Below is a small trained network, with its code and all its weights. Each question gives an input and a class and asks what happens when units are switched off, that is, made to give their printed mean instead of their output.

import numpy as np


def w(rows, s, z=0):
    codes = np.array(rows[::2]) - 128.0
    scale = np.full(codes.shape[1], s)
    scale[-1] = z or s
    return codes * scale


def f(y):
    return y / 2 * (1 + np.tanh(0.7978845608 * (y + 0.044715 * y**3)))


def log_softmax(a):
    a = a - a.max(-1, keepdims=True)
    return a - np.log(np.exp(a).sum(-1, keepdims=True))


def net(x, mask):
    res = np.array(x, float).reshape(1, 3) / 4 @ E
    y = f(res @ A[0][:, :-1].T + A[0][:, -1])
    res = res + np.where(mask, y, B[0][:, -1]) @ B[0][:, :-1]
    return log_softmax(res[-1] @ U[:, :-1].T + U[:, -1])


A, B = {}, {}
E = w([
[228,75,102,249,106,139,177,160],'x0',
[133,180,210,63,82,154,241,225],'x1',
[161,215,147,158,3,37,158,49],'x2',
],0.013)
A[0] = w([
[208,125,113,151,121,82,134,143,8],'neuron 1',
[84,151,182,36,146,145,86,110,35],'neuron 2',
[103,35,135,88,253,218,108,216,175],'neuron 3',
[51,142,110,98,158,88,99,58,19],'neuron 4',
[136,201,150,130,65,79,145,153,127],'neuron 5',
[176,103,75,171,139,199,165,166,161],'neuron 6',
[131,122,76,170,146,95,55,42,70],'neuron 7',
[189,78,100,209,100,127,181,165,113],'neuron 8',
[96,49,65,164,164,139,68,111,139],'neuron 9',
[140,198,106,141,48,55,160,50,146],'neuron 10',
[197,53,118,200,108,159,180,110,88],'neuron 11',
[158,215,133,159,71,57,125,89,133],'neuron 12',
[118,134,6,150,122,106,54,40,52],'neuron 13',
[143,188,235,86,89,112,240,165,46],'neuron 14',
[159,154,98,133,64,62,126,68,119],'neuron 15',
[59,140,92,62,141,154,116,140,96],'neuron 16',
[35,173,169,48,104,88,102,115,32],'neuron 17',
[141,155,109,178,94,142,143,133,2],'neuron 18',
[126,159,151,54,122,205,242,215,120],'neuron 19',
],0.014,0.0042)
B[0] = w([
[169,167,184,130,149,161,175,163,155],'neuron 1',
[202,176,194,104,182,191,194,89,197],'neuron 2',
[65,166,11,34,188,25,28,109,254],'neuron 3',
[214,173,198,144,164,190,200,113,182],'neuron 4',
[72,142,78,65,171,125,103,80,191],'neuron 5',
[153,182,159,142,184,203,147,71,174],'neuron 6',
[89,54,191,181,54,85,152,176,200],'neuron 7',
[163,174,199,101,196,216,187,53,187],'neuron 8',
[99,79,119,179,45,78,111,161,200],'neuron 9',
[74,164,28,51,162,83,37,127,223],'neuron 10',
[177,211,192,134,204,204,183,82,184],'neuron 11',
[71,105,56,74,172,92,87,149,209],'neuron 12',
[108,55,181,180,22,89,171,181,208],'neuron 13',
[87,75,195,204,42,81,164,155,228],'neuron 14',
[59,164,75,107,167,100,68,115,195],'neuron 15',
[129,158,177,140,190,186,153,96,182],'neuron 16',
[206,174,178,130,209,218,224,85,208],'neuron 17',
[154,112,138,172,124,148,134,67,147],'neuron 18',
[58,63,135,217,11,51,132,187,224],'neuron 19',
],0.012,0.033)
U = w([
[125,131,6,61,192,79,44,139,230],'0',
[132,70,167,207,26,84,149,176,63],'1',
[198,164,184,118,212,218,183,113,3],'2',
],0.015,0.0051)

Each question gives the input, the list of numbers given to net, and the class t.
The units are the neurons (one row each of A and B). Each row of codes is followed by its name. A weight is (code - 128) times the scale printed after its matrix; where a second scale follows, it is the last column's (A, B and U).
mask holds one flag per neuron, in row order. A switched-off neuron (its flag False) gives its mean, the last column of its row in B, instead of its output. The means were averaged over made-up inputs and are rounded, as every weight is.
A unit's drop is (log p(t) with every unit on - log p(t) with that unit switched off) / (log p(t) with every unit on - log p(t) with every unit switched off).
unit that matters most: the unit with the biggest drop
top k neurons: the k neurons with the biggest drops, biggest first
drop when u is switched off: that unit's drop, to one decimal
input [-1,5,5], class 0: top 4 neurons	neuron 10; neuron 5; neuron 13; neuron 12
input [-5,-8,7], class 1: top 3 neurons	neuron 13; neuron 7; neuron 3
input [-8,0,7], class 2: unit that matters most	neuron 17
input [7,-6,-5], class 2: top 4 neurons	neuron 11; neuron 8; neuron 6; neuron 19
input [-8,7,0], class 2: top 2 neurons	neuron 17; neuron 2
input [7,-5,-2], class 2: top 2 neurons	neuron 11; neuron 8
input [-6,7,8], class 0: top 3 neurons	neuron 10; neuron 5; neuron 12
input [-7,7,0], class 1: top 2 neurons	neuron 19; neuron 14
input [-1,8,-8], class 0: top 4 neurons	neuron 3; neuron 13; neuron 7; neuron 9
input [6,-8,-7], class 1: top 3 neurons	neuron 9; neuron 13; neuron 7
input [-1,7,-4], class 1: drop when neuron 19 is switched off	0.6
input [6,-7,1], class 1: drop when neuron 7 is switched off	0.7
input [4,5,6], class 0: drop when neuron 10 is switched off	0.6
input [-6,-6,4], class 1: drop when neuron 13 is switched off	1.7
input [1,7,-8], class 0: unit that matters most	neuron 3
